Here is a tiny trained network, its code and every weight. The questions are about switching its units off for an input and a class, where a switched-off unit gives its printed mean instead of its output.

import numpy as np


def w(rows, s, z=0):
    codes = np.array(rows[::2]) - 128.0
    scale = np.full(codes.shape[1], s)
    scale[-1] = z or s
    return codes * scale


def f(y):
    return np.maximum(y, 0)


def log_softmax(a):
    a = a - a.max(-1, keepdims=True)
    return a - np.log(np.exp(a).sum(-1, keepdims=True))


def net(x, mask):
    res = np.array(x, float).reshape(1, 8) / 4 @ E
    y = f(res @ A[0][:, :-1].T + A[0][:, -1])
    res = res + np.where(mask, y, B[0][:, -1]) @ B[0][:, :-1]
    return log_softmax(res[-1] @ U[:, :-1].T + U[:, -1])


A, B = {}, {}
E = w([
[226,34,85,102,116,140,94,149,148,63,202,120],'x0',
[146,88,93,36,127,187,132,199,134,155,25,167],'x1',
[155,130,77,113,151,80,160,107,40,77,91,116],'x2',
[121,100,223,81,111,166,105,40,135,105,60,93],'x3',
[129,125,129,128,134,125,129,128,130,131,128,125],'x4',
[123,122,130,122,137,119,131,130,133,130,130,121],'x5',
[6,77,6,145,129,176,110,86,128,148,127,144],'x6',
[128,178,108,81,221,124,58,106,155,99,148,158],'x7',
],0.012)
A[0] = w([
[204,181,201,81,118,56,131,188,121,140,131,148,32],'n1',
[145,103,155,128,98,174,119,137,165,182,176,188,72],'n2',
[97,173,200,151,101,182,86,179,226,198,168,156,53],'n3',
[117,52,159,161,70,118,234,182,109,195,141,80,37],'n4',
[219,178,184,138,109,97,122,145,139,138,107,135,28],'n5',
[131,200,124,94,253,121,2,130,152,98,137,194,6],'n6',
[61,242,160,139,154,114,208,103,121,207,69,177,21],'n7',
[169,158,105,131,158,83,181,86,43,101,86,184,45],'n8',
[148,110,118,34,159,219,167,220,115,167,61,163,48],'n9',
[148,175,68,181,140,108,138,234,92,176,180,186,140],'n10',
],0.0087,0.011)
B[0] = w([
[37,91,71,125,106,160,105,141,169,184,139,150,207],'n1',
[141,86,112,156,163,44,107,143,82,103,93,117,174],'n2',
[114,88,84,125,176,49,132,186,29,75,83,18,215],'n3',
[170,185,107,172,79,147,166,125,173,94,53,166,197],'n4',
[24,122,61,104,87,163,109,80,88,134,154,201,185],'n5',
[172,154,122,228,31,198,201,159,137,93,34,160,205],'n6',
[233,46,110,102,89,97,92,112,157,116,215,208,230],'n7',
[114,100,92,135,203,89,139,204,57,71,91,50,179],'n8',
[93,160,188,181,137,165,174,140,119,132,254,62,240],'n9',
[129,131,227,60,156,170,101,38,86,146,87,178,254],'n10',
],0.009,0.012)
U = w([
[143,154,120,182,66,140,171,150,119,116,58,142,67],'0',
[9,99,43,123,113,146,116,123,118,157,129,162,76],'1',
[220,61,107,90,110,122,110,159,130,104,191,154,90],'2',
[112,108,111,118,171,82,142,175,62,105,85,83,80],'3',
[96,217,177,192,135,111,155,115,96,119,230,99,120],'4',
[116,150,140,113,125,116,133,131,127,134,112,124,250],'5',
[106,115,225,76,124,149,105,78,101,127,62,118,100],'6',
[121,156,128,109,123,116,127,135,127,132,116,121,246],'7',
],0.014,0.023)

Each question gives the input, the list of numbers given to net, and the class t.
The units are the neurons (one row each of A and B). Each row of codes is followed by its name. A weight is (code - 128) times the scale printed after its matrix; where a second scale follows, it is the last column's (A, B and U).
mask holds one flag per neuron, in row order. A switched-off neuron (its flag False) gives its mean, the last column of its row in B, instead of its output. The means were averaged over made-up inputs and are rounded, as every weight is.
A unit's drop is (log p(t) with every unit on - log p(t) with that unit switched off) / (log p(t) with every unit on - log p(t) with every unit switched off).
The circuit of an input: a set's keep is (log p(t) with only the set's units on - log p(t) with every unit switched off) / (log p(t) with every unit on - log p(t) with every unit switched off). Starting from all 10 units, units are removed one at a time, each time the one whose removal leaves the highest keep (on an exact tie, the one counted first), for as long as the keep stays at least 0.8.
units of the circuit, in order: the units of the circuit, biggest drop first
most important unit: the unit with the biggest drop
top k neurons: the k neurons with the biggest drops, biggest first
drop of u: that unit's drop, to one decimal
input [-3,1,8,-6,-7,-3,5,-1], class 3: units of the circuit, in order : n8
input [-1,2,-3,3,1,8,-8,6], class 1: units of the circuit, in order : n1; n5
input [-3,-5,7,-2,-1,6,4,0], class 3: top 2 neurons : n8; n9
input [4,1,-6,-3,-3,1,-4,2], class 3: units of the circuit, in order : n3; n7
input [4,5,-6,3,-4,6,3,5], class 3: units of the circuit, in order : n7; n3; n2
input [-5,-7,-2,5,7,8,-4,0], class 5: units of the circuit, in order : n9; n10
input [-8,0,-8,0,-2,1,-5,4], class 2: top 2 neurons : n7; n8
input [-2,3,-4,6,-7,1,-7,3], class 1: units of the circuit, in order : n1; n5
input [1,3,5,4,-2,-2,4,-7], class 0: top 2 neurons : n4; n10
input [7,0,-2,6,-8,7,6,5], class 7: units of the circuit, in order : n7; n10; n1
input [-2,5,6,-5,2,8,7,-4], class 5: top 3 neurons : n1; n5; n10
input [4,6,6,5,7,1,3,6], class 7: top 2 neurons : n3; n7
input [-5,-3,-3,-3,-2,-6,0,0], class 5: top 2 neurons : n9; n10
input [2,4,7,-7,1,8,-2,8], class 0: top 2 neurons : n6; n3
input [6,4,1,4,5,-3,0,-6], class 0: units of the circuit, in order : n4
input [1,-6,7,3,5,-7,6,-4], class 3: top 2 neurons : n9; n1
input [4,-5,-1,-8,-4,6,0,-4], class 6: top 3 neurons : n10; n9; n7
input [5,5,6,6,7,-2,-5,3], class 7: top 3 neurons : n7; n10; n3
input [-4,-4,-5,-7,-1,-3,-6,-1], class 6: top 2 neurons : n10; n9
input [-7,-1,5,5,0,-1,-8,-6], class 1: top 2 neurons : n5; n1
input [-7,0,-1,4,7,2,7,-7], class 0: top 4 neurons : n4; n1; n5; n10
input [7,8,8,-5,-3,-2,4,6], class 3: most important unit : n7
input [-2,-6,4,-7,2,3,-3,-3], class 6: units of the circuit, in order : n10; n9
input [-5,-3,2,-4,6,-7,2,6], class 5: top 2 neurons : n4; n10
input [-4,1,-7,2,-5,-2,-1,7], class 0: top 2 neurons : n6; n8
input [6,6,8,-5,5,-1,-7,2], class 3: drop of n7 : 0.5
input [-3,-1,-3,1,0,0,-6,-1], class 1: drop of n5 : 0.3
input [-6,3,-8,-8,1,0,6,7], class 3: drop of n3 : 0.9
input [7,-5,-7,-3,-6,4,-3,-8], class 0: drop of n7 : 0.3
